[ -2  -2 -11  37   4] -> -2
[ -8  37  27 -17  15] -> -8
[ 19   7  13 -34 -29] -> 19
[-18 -28  33  24   4] -> -18
[ 2  5  8 30  5] -> 2
[ 22 -23 -33  19  -8] -> 22
---
19,44,51,82,71
50,40,49,63,59
39,49,60,67,70
==> 39

528,654,638,359,550,604,596
701,426,844,765,373,537,214
494,739,433,576,715,256,651
==> 494

132,35,85,153,238,171
178,197,189,135,222,153
89,98,142,191,150,180
==> 89

75,8,71,42
58,52,47,77
33,46,68,21
==> 33

2,4,4,7,9,4
1,5,3,4,5,5
5,7,5,5,5,4
==> 5

-8,-36,37,32,-43,44,8
31,33,-19,12,43,-36,20
-2,33,-9,19,36,-24,23
==> -2

118,105,185,77,44,129,87
133,122,119,138,99,120,100
158,120,88,85,208,107,211
==> 158

8,5,4,2,2
7,5,4,2,2
6,6,3,2,2
==> 6
---
-4	28	11	-8 -> 28, 11

-20	-36	31	-29	-27	-26	-33
-35	-25	19	-23	-21	-24	-26
-> 31, 19

10	-20	-38	1	20 -> 20, 10

32	4	10	15	-22
33	-12	9	15	-10
-32	5	1	-24	-37
-> 33, 32

-27	-19	-5	11	0	-26 -> 11, 0

-6	28	-3	0	5 -> 28, 5
---
[[ -6  21   0  -2]
 [ 27  -4 -15 -25]] ⇒ 27, -25

[28 16 32  9 -6] ⇒ 32, -6

[[  8  22 -18  -1   2 -21 -16]
 [ -7  12  -1  37  15  28  36]
 [ 13  24 -15  31  -4  26 -12]] ⇒ 37, -21

[  9 -13  15 -32] ⇒ 15, -32

[-8 -6 -2 24 31 38] ⇒ 38, -8

[-31   4  -2  31] ⇒ 31, -31

[[ 36 -34  23  34]
 [ 14  -8  -7  26]] ⇒ 36, -34

[ 24 -27  35 -28   1] ⇒ 35, -28
---
[[ -3  15  13  20   4]
 [-17 -10   5  37   6]
 [ -1  23 -12  15  13]] => 4, -1

[ 1 -4 30  3  5] => 5, 1

[-21 -16 -19  19 -28  20 -14] => -14, -21

[  4 -36  20  15 -15] => -15, 4

[-36 -17  11  18] => 18, -36

[-25  14 -29   2] => 2, -25

[ 10  14  -5  37  20 -25 -15] => -15, 10

[ 11 -21  30 -16 -17 -19  23] => 23, 11
---
[[ -3  17 -23   3 -33  20  -4]
 [  4  13  -9  17 -29  14   4]] ans = -23

[[ 31 -12  24  -2]
 [ 34 -12  27  -1]
 [-29  17 -21   6]] ans = 27

[[ 27 -32 -28  28  28  33  30]
 [ 28 -32 -33  29  26  37  35]] ans = -28

[[ 0  0  0 17 30  3  0]
 [22 26  2  0  0  0  0]
 [ 0  0  1 18 29  3 -1]] ans = 2

[[ 27   1  -8  10]
 [ 31 -12 -18  -4]
 [  4   0  26  17]] ans = -18

[[ 34  15 -16  19]
 [-38 -14  24 -11]] ans = -16

[[-35 -34  25  27  -7]
 [ 28  26  -6 -24  -8]
 [ 12  11  -5 -15  -9]] ans = -6

[[  2  -8  -9 -11  31]
 [  6   2   4  -3  17]
 [-10  -1   1  11 -21]] ans = 4
---
[3, 6, 27, 14, 2, -19, 23] ans = 14

[23, -28, 9, 30, 16] ans = 30

[[1, -30, -2, -23, -6],
 [-19, -19, -3, -12, -11],
 [31, -12, 1, 0, -9]] ans = -23

[[27, -3, -21, -4, 0],
 [23, -3, -23, 8, 7],
 [13, -21, -28, 11, -19]] ans = -4

[[12, 8, 26, -37],
 [-25, 5, 27, -26],
 [-20, -4, -34, 18]] ans = -37

[[-7, 18, 27, 11],
 [21, -2, -16, -5],
 [27, 9, -14, -14]] ans = 11

[5, 35, 13, -15, -29, -14] ans = -15

[-33, 34, -24, -36, 7] ans = -36

[5, 21, 9, -35, 3, -21, 16] ans = -35
---
[[8713, 4193, 2728, 3915, 3773, 8746, 3885],
 [7119, 4856, 2685, 4848, 4687, 9214, 5042],
 [5762, 3632, 9439, 3554, 3536, 3199, 3559]] -> 7119

[[1, 3, 8, 7],
 [8, 4, 8, 4]] -> 8

[[6, 3, 6, 2],
 [2, 5, 2, 7]] -> 2

[[2868, 6735, 4918, 4584],
 [1014, 8770, 5127, 4455]] -> 1014

[[255, 37, 190, 138, 225, 224],
 [232, 197, 49, 162, 192, 129]] -> 232

[[10, 98, 97, 95, 10, 96],
 [12, 96, 96, 94, 12, 95],
 [98, 9, 10, 12, 98, 11]] -> 12

[[8, 3, 1, 2],
 [0, 0, 0, 2],
 [2, 3, 1, 1]] -> 0

[[-12, 22, -12, 27, -33, -28, -24],
 [-12, 36, -1, 17, -2, -5, 20],
 [26, 1, 0, 26, -19, 18, 14]] -> -12

[[-35, -46, -47, -6],
 [24, 41, 45, -18]] -> 24
---
[-16   2 -27 -24  15  -4]
-4
[28 26 27 21]
21
[-28 -21  26 -23  -5]
-5
[ 30  24  10   2  19 -20]
-20
[  9 -29 -21  13  -6]
-6
[  1 -21 -34 -26  20]
20
[ -7   0  -6 -29   5 -35]
-35
---
[[-26 -15  12  28]
 [ -1   4  -2  -1]] -> -1

[[-4 -3 -2 -6  1]
 [11 -2  7  0  2]
 [ 1  6 30 -2 11]] -> 2

[[ -7   9  20   9 -13]
 [ 31  -5  10  -8  -1]
 [-11 -22 -23  15  -1]] -> -1

[[ 24  -1 -28  29 -21 -22]
 [ 15   2 -20  16 -23 -17]
 [ -6   4   5 -14   4   6]] -> -17

[[  1  -3 -35  35  24  -2  32]
 [ -1  -6 -28  21  26  -3  35]
 [  7 -24 -28  15  31  -4  37]] -> 35

[[  2 -13  -2 -20   5]
 [ -7  19  -3 -36  -6]
 [ -5  23 -14 -32  -6]] -> -6
---
-13.856   16.410  -10.487   13.860   17.043 Out: 16.410

-15.21   14.02  -12.36  -16.05 Out: -12.36

-0.22   0.35  -0.87  -0.49  -0.18
 1.06   2.16  -1.99  -0.34   1.88
Out: 1.88

  41.98   177.71    -6.64   -27.57
 -73.61    -1.82    90.39  -131.36
Out: 90.39

  5.56   14.61   -4.95  -10.81    2.36   21.65   -5.95
  2.34  -15.15    8.98  -10.45   -6.61  -18.09    4.66
Out: 14.61

 -7.3  -15.7   -7.0   -8.3
  0.9   19.6   -3.3  -11.7
Out: 0.9

 0.113  -0.165  -0.175  -0.153  -0.129 Out: -0.129
---
Q:
-15,7,-9,5,17
5,34,-43,36,-29
-1,26,-33,26,-15
A: -43, 36

Q: 8832,8615,1299,1368,1096,4114,1911
A: 1368, 8832

Q: 39,78,54,38,22
A: 54, 78

Q: 80,155,253,61,165,98,109
A: 61, 253

Q: 3,5,7,2,2
A: 7, 7

Q:
10,-70,111,13,96
-576,-551,-501,-281,239
-27,376,352,727,960
A: -501, 960

Q: 2,8,6,5,0
A: 6, 8

Q: 24,791,640,383,446,910,822
A: 383, 910
---
[ 29  38 231 152  99 109] | 231, 152

[[441 369 869 393 444]
 [250 767 726 677 472]
 [579 657 524 678 164]] | 869, 767

[6388 4157 7988 3227] | 7988, 6388

[8017 8142 1434 4566] | 8142, 8017

[1168 8528 8145 5369 7237 2743] | 8528, 8145

[219  20 123 247] | 247, 219
---
[-29 -31   5  -2  -9  12] | -2

[-24  29  28  36] | 36

[ 37 -14 -10 -17] | -17

[ 31  -4 -14   2  -8 -32  15] | 2

[[ -7  12   1  10   7  -5  -4]
 [-10   8   6   1  32  -7  -1]
 [  2   4   5  10  -3 -18  -6]] | 10

[[ 21 -34 -29 -37]
 [ 16 -15 -26   5]
 [  1  20 -22  25]] | -37

[-14 -12  17  13  -2 -29] | 13

[[ 26 -14   2 -11 -23   0]
 [ 29 -27  11  -4 -18  -7]
 [ -6   0  -6   8  21   9]] | -11
---
[  4   3 -13  29  26]
4
[ 30  38  16 -27   5 -32   8]
8
[ 17  -8  -3 -32   6]
-3
[ 27  33   3 -32 -29   2  10]
3
[  3 -22  10 -36  -8   5  13]
3
[-26 -19  33  -4  25 -33   2]
-4
[-30 -19  -7   5   0]
-7
---
array([6626, 3168, 7850, 3624, 3964]) out 7850

array([[-31,  40,   7,  -4,   5,  36, -20],
       [  3,  19,  28,  10,  -5,  -8,  28]]) out 7

array([1371, 5500, 9554, 7724, 2244]) out 9554

array([7339, 3352, 7410, 9972, 5047, 6918, 2370]) out 7410

array([[-397, -390, -337, -452,  510, -886, -733],
       [-469, -677, -360, -360,  757, -778, -850]]) out -337

array([[ 980,  287, -436, -141, -373],
       [-714,  -53,  -74,  542,  240]]) out -436
